B, the same points and some others measured another way; then each row and its match in B
B:
0: [-119  238 -444   70  -60  -99 -108  108 -258 -246  -81  -47  -56 -140
   34 -265  156  114  -73  -57 -366   50  -18  133  -52    3 -105  -84]
1: [-212  110 -285   62  -13 -174  -61  -31 -308 -185  -82  -31  -35  -90
   44 -270   40    3 -130   44 -220   63   81   63  -88   12  -26 -125]
2: [-252  250  164    3  224  -54 -235  209   -6 -128   94   -3  -42  -27
 -113   17  167 -173 -208  103  281  -70  111 -113 -167  192  -19 -130]
3: [ 194   79 -353  -10   85  -24  -86  369  300 -280  -98  -79 -110  -60
  165  301  -79  168  146   87  -83   25   72  307   42 -124  103 -112]
4: [  82  357 -434  110  186  119  -99  304  -95 -288  -16   -1   50 -191
  -34 -270    0   42   69    9 -593  -10 -121  118   21   61 -331 -189]
5: [-254  644  -24   -6   -6  143 -259  389   14  -58  201  198   -1 -129
 -285 -215   87  -84 -260 -198 -211  -58 -172 -118 -113  113 -238   49]
6: [ 212  223 -278  -20   13   69 -126  508  418 -266  -13  -43 -144  -78
  117  350  -24  158  126  -58  -25  -11  -49  266   16 -112   73   -5]
7: [  75   94  197  160  460  177  -28  222  110 -177   86 -188   73 -101
   10   25  232 -141  107  178  243 -122   -3 -150  -98  301 -191 -151]
8: [-270   -8  557  -66  178  -37   -8   59  314  159  128   28   24   75
  -17  332 -121 -192 -159  199  702  -14  242 -211 -118   94  260   52]
9: [ -80  486  -85 -128  109  153 -125  428  336   65  122  321  102  -65
 -200   78 -500  -28 -101   52 -402   43   20   68  104 -127  -99  -34]
10: [ -19  380  -54   26 -256  156   -4  343  281  -20  134  146  -94 -110
  -19   21 -183    6  -96 -293  -80   30 -251   -3  -63  -97   -1  258]
11: [  30  150  -97   57  426  -29 -214  302   25 -348   -3  -90  -39  -55
   -4   48   77 -141   12  243   35  -80  116   69  -90  178 -113 -350]
12: [  57  266  -48  -23  133  168   13  323  321    9   75  146   93  -86
  -39  105 -379    1   49   73 -235   36  -21   48   80  -74  -68  -11]
13: [-398  222 -193  -71 -583 -168   58  -69  -71  168  -25  149  -86  -61
   34 -111  -97  231 -275 -293 -116  183   -6   46  -38 -248  244  366]
14: [  20  249  142   25   40  233   94  257  348   94  147  135   77  -86
  -35   74 -334  -65   11  -46  -42   19 -122 -100   10  -29  -48  150]
15: [-302  260 -182  -47  132 -124 -166   83 -179  -70  -32   56   57  -66
 -103 -159   49   44 -174  133 -220   43  197   39  -23   40  -70 -161]
16: [ 271   13  -46  295 -376  295  407   69  206  -42   79 -107  -80 -198
  288 -143 -131   29  187 -416  -15   51 -503 -111  -82  -59  -18  454]
17: [  64  -51  -69  324 -125   75  238 -101 -221 -203    8 -238  -78 -174
  233 -353  218  -85   69 -207   68    9 -300 -158 -191  149 -102  163]
18: [ 276 -465 -206  154  230 -115  267  -85  109 -238 -224 -323  -20  -40
  452  238 -107  104  347  324  156   80  207  205   32  -55  207 -158]
19: [ -40  356  123    6 -127  211   32  311  347   86  179  167    5  -91
  -67   63 -259  -46  -81 -186  -20   14 -195  -87  -36  -52  -20  239]
20: [ -19  172 -312   -1  379 -128 -284  308  -57 -383  -86 -101  -52  -65
    5   48  160    6   -4  260 -119  -55  202  200  -43  110  -92 -389]
21: [  26  -81 -122  149 -266   22  289  -83   32   -5  -42  -66  -36 -104
  251  -85 -180   71   65 -141  -30  121 -141    1  -35 -118  120  236]
22: [ 311  344  258   56  184  392  -91  701  751 -157  244  -25  -95  -83
  -11  476    4  -79  148 -130  396 -152 -251  -42  -73   97  -51  144]
23: [ 316  172  -50  105   22  223    3  486  495 -230   81 -109 -137 -105
  154  319   17   40  182 -150  185  -60 -223   96  -55   -2   20  129]
24: [-207  105  389   24  -31  163  224  -43  205  314  147   98  170  -54
  -28  -10 -257  -75  -77    3  182   67   -5 -273  -19    7   53  264]
25: [ 101   81 -278  192  168   61   73   89 -149 -259  -40 -112   26 -157
  116 -259    0  -42  108   52 -296    7 -102   25  -49   93 -203 -131]
26: [ -65  -15  148  104  456    6  -25   49  -36 -140    4 -188  103  -60
   35    3  201 -105   53  302  236  -59  190 -118  -80  246  -90 -223]
27: [-205  129  182  181  -35   88  138  -96 -177   47  109  -39   61 -125
   -3 -333   92 -140 -117 -103   99    8 -139 -296 -155  163 -108  150]
28: [-208 -156  116   -6  -70 -164  110 -120   77   71  -63 -129  -20    4
  182  188   62  111  -47  100  423   92  229  -19  -62  -39  302  116]
29: [-416  140  190   20  146  -61    9 -144 -220  140   47   46  156  -47
 -106 -246    8 -104 -218  162   46   44  186 -228  -71  143  -51  -44]
30: [-261  146  163  -65  -18  -11   63   28  139  199   70  174   96  -19
  -50   43 -355  -54 -149   88   24   97  129  -94    6  -76  108   90]
31: [ 224  155 -368  173 -381  199  263  169  151  -80   -6  -43  -56 -206
  219 -131 -108  226  173 -366 -366  106 -379  100   21 -163  -46  347]
32: [ -22  129   42   -1   78  121  114  137  243  107   39   87  124  -71
   18   71 -319   25   38   90 -111   63   43  -23   68  -65    4   59]
33: [ 116   73 -153  -33  195    4  -54  311  316 -162  -47  -24  -15  -35
  104  305 -190   78  117  181  -16   21  142  200   53  -76   86 -130]
34: [ 179  -98  181  207  555  145   61  129   79 -251   29 -260   74  -81
  122   31  132 -212  201  292  282 -113   36 -132  -98  308 -161 -253]
35: [-523   54 -125 -204 -129 -301   34 -231 -131  294 -125  180  157   13
  -27  -22 -310  221 -240  231 -216  235  444   93  111 -235  257   10]
36: [ -62  484  103  -60   40  255  -68  422  385  111  193  243   85  -89
 -184   77 -316  -39  -82  -79 -173    1 -110  -63   33  -44 -109  121]
37: [ 115  123 -479  -93   64 -179 -248  435  263 -369 -140  -32 -195  -11
  135  378  -90  174   60  126  -99   34  187  439   22 -174  189 -225]
38: [  35  -60 -200   87 -102   -4  224  -42   38   -7  -78  -36   38  -95
  207  -48 -255  110  101    9 -199  124  -10   80   41 -138   78   94]
39: [-278  191  156   83   57   19    9  -32 -150   24   86    5   60  -89
  -69 -245   90 -124 -171    1   80    5   -4 -215 -128  160  -91   42]
40: [   0  113  186  158  259  138    2  159   67 -141   92 -158   25 -101
   20  -38  238 -118   37   46  267  -79  -60 -173 -135  245 -136  -32]
41: [ -56    3  155  139  304   27   12   51  -26 -142   30 -189   35  -71
   63  -29  219 -106   29  158  287  -55   64 -146 -130  231  -65 -109]
42: [ 131  126 -222  165  160   47  -82  256    2 -360  -22 -220  -96 -134
  119  -30  332   31  105  -24   34  -65  -92   63 -116  157 -120 -101]
43: [ -93 -157 -137  104  219 -205   -9  -79 -206 -247 -140 -244  -35  -41
  184  -28  234   12   27  238  172   17  226   57  -99  119   73 -215]
44: [ -48 -183  -73   25  -32 -155  115  -42  103  -59 -118 -140  -60   -6
  245  208  -40  116   51  128  244   93  183  114  -19  -91  272   31]
45: [-148  281 -351   99 -204  -91 -114  129 -232 -252  -24  -29 -150 -134
   31 -272  191   47 -142 -216 -204   24 -136   63 -141   16  -62   36]
46: [-226   16 -125   69  135 -173  -19 -108 -280 -126  -68  -43   24  -57
   47 -240  -32  -89 -115  182  -90   51  160  -15  -81   64  -12 -181]
47: [-182   57  -97   64   84 -145 -116   41 -148 -205  -56 -181  -80  -65
   72  -32  372   58  -85   63  207  -11  126   18 -139  125   45  -83]
48: [  80   -4 -271  284  -93   64  211  -67 -255 -219  -49 -207  -28 -194
  219 -386  167   32  109 -154 -201   37 -235  -36 -106   81 -151   85]
49: [-271  481 -136   49 -235    8 -169  219 -137 -102  118  111 -109 -126
 -136 -293  129  -47 -286 -297 -154    5 -200  -77 -167   46 -112  137]
50: [ 295  159  300   72  379  345   44  490  635  -77  179   -8   52  -66
   24  381 -249 -161  201  115  263 -101 -102  -79   -4   98  -70  -10]
51: [ 118   59 -283  158  240  -20  -76  202  -85 -384  -77 -202  -70 -113
  134  -79  212  -12  109   92  -75  -46  -16  111  -84  128 -128 -212]
52: [-213  286   82  -58  396  -39 -294  284   50 -146   56   -2   41  -30
 -158   89  188  -78 -134  245  142  -78  239  -26  -78  198  -83 -264]
53: [-158   78 -303  -21 -335 -172   61   10  -14  -25  -85   97  -98  -50
  135  -32 -281  120 -116 -102 -196  157   30  161   -5 -237  210  123]
54: [-334 -139  115  -60  -11 -155  228 -292  -42  286  -76   71  175    5
   87  -17 -367   57  -89  256   18  176  320  -59   58 -127  222   58]
55: [-110  -41  270   28  -74  -54   64   74  244   11   58  -46 -106   14
  125  248  -78  -93  -83   -5  535   20   53  -89 -136   -1  265  148]
56: [ -75 -241 -147  144  263 -215   57 -174 -283 -244 -169 -279    2  -51
  224 -107  206  -10   61  300  130   35  242   40  -88  134   52 -253]
57: [-154   67 -463 -110  448 -393 -406  214 -183 -445 -224 -105  -73   20
   21  142  155   76  -68  465 -125    1  499  363  -13   38   60 -590]
58: [  31 -191  -22  132  475  -71   46  -33  -94 -222 -106 -256   85  -57
  168    1  127  -58  148  385  130  -16  236    1  -41  187  -50 -304]
59: [-191  -93  468   70   73  111  359 -221  129  345  108  130  216  -20
   41  -73 -546 -238  -50  169  170  100   63 -319   -7   -1   90  159]
60: [ 173   86 -366   75  -93  120  179  153  163  -62  -75  -25   48 -147
  181  -12 -215  229  194  -53 -407  108  -97  180  108 -168  -32  103]
61: [-181   57  -16  165  -66  -23  107 -109 -238  -47    7 -123   11 -126
   81 -289  211   -1  -66  -83   39   44  -60 -145 -134  114  -56  105]
62: [  15  -18  335  200 -217  260  422  -91  198  216  147  -21   58 -122
  158 -106 -215  -96   56 -224  227   60 -287 -301  -85   14   33  432]
63: [-125  330 -233   92 -111   33  -73  167 -134 -155   34   -2  -52 -148
  -28 -256  162   44 -106 -189 -221    6 -154   -5  -98   53 -135   66]
64: [ -78 -127   38  -60  230 -119   48   24  193   10  -95  -53   71   23
  128  290 -185   67   52  342  187   73  346  101   45  -57  209 -131]
65: [-165  210 -160  -85  472 -197 -372  296  -28 -307  -62  -26  -21    6
  -90  127  110  -56 -106  376    2  -51  352  162  -51  132  -34 -459]
66: [ 189  157  259   96   93  296   86  372  508  -35  172  -53  -24  -83
   65  277  -46  -53  130  -86  338  -61 -187 -106  -60   73   -1  187]
67: [-119  237   19   68  131   -3 -185  247   11 -218   64 -101  -85  -72
  -24   -7  299  -64 -103  -13  222  -70   -7  -44 -165  176  -50  -60]
68: [-202  326   81  -23  299   -6 -278  303   55 -153   88   -3    0  -43
 -152   49  208  -91 -151  133  155  -84  129  -57 -112  197  -95 -181]
69: [  75 -415    0  134   16 -132  285 -172   84  -82 -153 -280  -48  -22
  397  202  -32   84  183  164  373   92  155   57  -42  -40  294   46]
70: [116  57  63  71  24 142  89 245 344 -58  49 -93 -30 -76 133 232 -11  54
 122 -33 217   1 -60   8 -28  -2  70 126]
71: [-290  123  332 -180  208 -121 -158  195  328  107   72  148   10   91
  -98  384 -286 -143 -205  276  419   16  342  -32  -43  -17  257  -95]

[ -70  -54  -20   -2  -63  -88 -242   48   18   55    1  122 -105  146
  -39 -124 -154  107  156   41 -128  -21  -72  243 -130  127 -202  -76
   24   23] : 38
[ 167   98   58   62   -7  -29 -186   89   64   41   30   39   87 -103
  -68 -175   13   79   64   84  -69  -45  135  -21   53  213  -84 -201
 -100   33] : 61
[ 138   17  -73   98  200  195 -329  291 -253  -45  110 -431  -95 -112
  -96 -260  -84 -189 -237 -155  152   -8  107  -59  211  -10   65  -59
  -35  131] : 44
[ 225  160  478   63  -84  127 -211   37   46  -89  367  241  104 -121
   -4  277  -94  -98   46  147   78  193  272  122  322  507 -179  143
 -262   -5] : 49
[ -96 -264 -123 -235  146  187  -96   41  -35  -74  175  -29 -118  113
  201  395 -270  -57 -400 -303  136  133 -127  172 -195 -142   43   82
  338  215] : 57
[ -73  332  149   70    0  212   -4 -316  456 -103  -89   22  332 -152
 -174 -342  184  -31  -51  -75 -251 -136 -201 -126  -59    9  -49 -106
   63  -82] : 22
[-103  -49  101 -100   75   99 -126 -159    5 -156  188   97   85  135
   19  397 -244    6 -243 -149   83  190 -135  178 -147  -17 -204  102
  238   91] : 37
[-166    2  -20 -134  -34 -136   29 -367  292  -66  -70  349  262  183
  -24  241 -116  301  -27  -39 -169   42 -263  130 -458  -52 -287 -166
  346   26] : 3
[-112  -67  -23 -122  -13   99  -11 -111  253   -9   31  179  -14   51
  105   24  -66   20 -158 -167 -106  -34 -183   91 -221  -22  -14  -48
  207   82] : 11
[  55 -100 -135   65   82  -44 -179  156 -115   30   19  -70 -138   17
  -10 -243  -77   -1 -212 -144   61  -57  -15  -39  -82  -28  -32 -218
   85  148] : 56
[-202  117  -36   19  -35  209  -75 -120  377   20 -134  -11  -46  -16
  -52 -529   98  -90  -13 -163 -296 -235 -294   46 -131  -72   51  -57
   91  -38] : 50
[   9  251   94  140   11  156 -136  -82  235  -36  -47  -81  129 -138
 -166 -472  133  -81  -17  -52 -172 -149  -81 -100   67   68  -23 -122
  -58  -47] : 66
[-112  123   90  -46   72  183 -171 -167  128 -135   55  -66  171   47
 -101   74 -115  -17  -63  -86  -81   57 -164  136  -67  -17 -148   75
  144   -5] : 6
[  64 -106 -145  -79 -158 -143   -7  107  349  243 -135  349 -131  -39
  149 -369   95  189  159   53 -296 -237   -2   40 -221  195   66 -339
   -9   59] : 59
[  69   63  -80   38   19   -8  -25  -26  224   44 -100   51   92 -113
  -30 -331  111   67 -110  -82 -130 -153  -48 -148 -133    9   30 -305
   72   65] : 41
[  18  258  126  165  -76  -57 -305  -35  108   13  -74    6  143    0
 -267 -395    7  110  363  199 -243  -92    3  131   53  238 -273 -120
 -169 -118] : 16
[  21 -102   30 -154   -5  121 -154   93  111   26  131  101  -69   14
  138  178 -146    1  -27  -43  -52   47   25  204  -36  152   -3   41
   63   93] : 15
[ -91  -22   70   29 -108   37 -193   45  125   52   52  166 -192   86
   12 -244  -86  -30   92  -21 -156  -70  -95  212  -38  162 -112    6
  -37    2] : 32
[-213 -102  188 -189 -172  195 -154  -30  298   29  160  340 -212  164
  179  167 -211  -61  162  -19 -212   37 -155  474  -73  236  -83  283
   33  -24] : 9
[-134  142    6 -123 -109 -157 -189 -252  317   34 -184  222  310  164
 -159   35 -107  387  498  245 -398  -31 -161  329 -307  139 -358 -127
  112 -127] : 31
[ -61  252  167  150   37  175 -205 -141  115 -127   30 -110  149  -42
 -220 -278    9 -102  -42  -64  -89  -30 -125    6   73   46 -155    1
  -13  -52] : 23
[-146   -4 -207   10  -24  -21    5 -110  329   85 -231   86  -40   16
  -24 -551  109   85  -77 -166 -269 -272 -280  -65 -329 -140   28 -308
  194   37] : 34
[  90   77  152  166  -60 -111 -279   81  -88    8   96  107  -36   37
 -129 -174  -97   50  113  106  -15   22   82  102   80  262 -260 -110
 -147    5] : 21
[ 177  -53   75   22  -59   31 -134  220   83   95  128  149 -157 -111
  111 -170    4  -52  -49   -4  -16  -57  159    6   97  266   61 -129
 -133   98] : 29
[  88  -46  -82   54   92  -23 -134   89  -70   -9   42  -47  -13  -34
  -17 -137  -51   15 -234 -133   70  -22   11  -89  -74  -15  -34 -220
   94  145] : 43
[ 325   98   45  112  109  169  -12  165  106   15  102  -93   64 -370
   41 -307  201 -168 -395 -153  103 -107  218 -394  193  116  245 -284
  -87  156] : 8
[-112 -111 -279  -83  -34 -202   70 -151  293  107 -234  254   27  102
   48 -259   30  278  -93 -127 -227 -190 -258  -37 -511 -153  -62 -413
  318  101] : 58
[   6 -106 -169    6  165  254 -280  310 -149   15   61 -378 -263  -49
   24 -328 -101 -233 -261 -257   76  -85  -27   32  101 -104  173   -2
   47  152] : 64
[ 134  170  134  206  -36  -65 -266   81  -29    9   40   10   42  -57
 -188 -353    6   23  126  108  -66  -51  105   -2  127  247 -198 -174
 -186  -22] : 17
[ 356  110  302   66   99  207 -431  350 -281  -79  382 -224   36 -185
  -59  228 -176 -178    5  129  228  218  442  107  513  426  -66  152
 -316   70] : 13
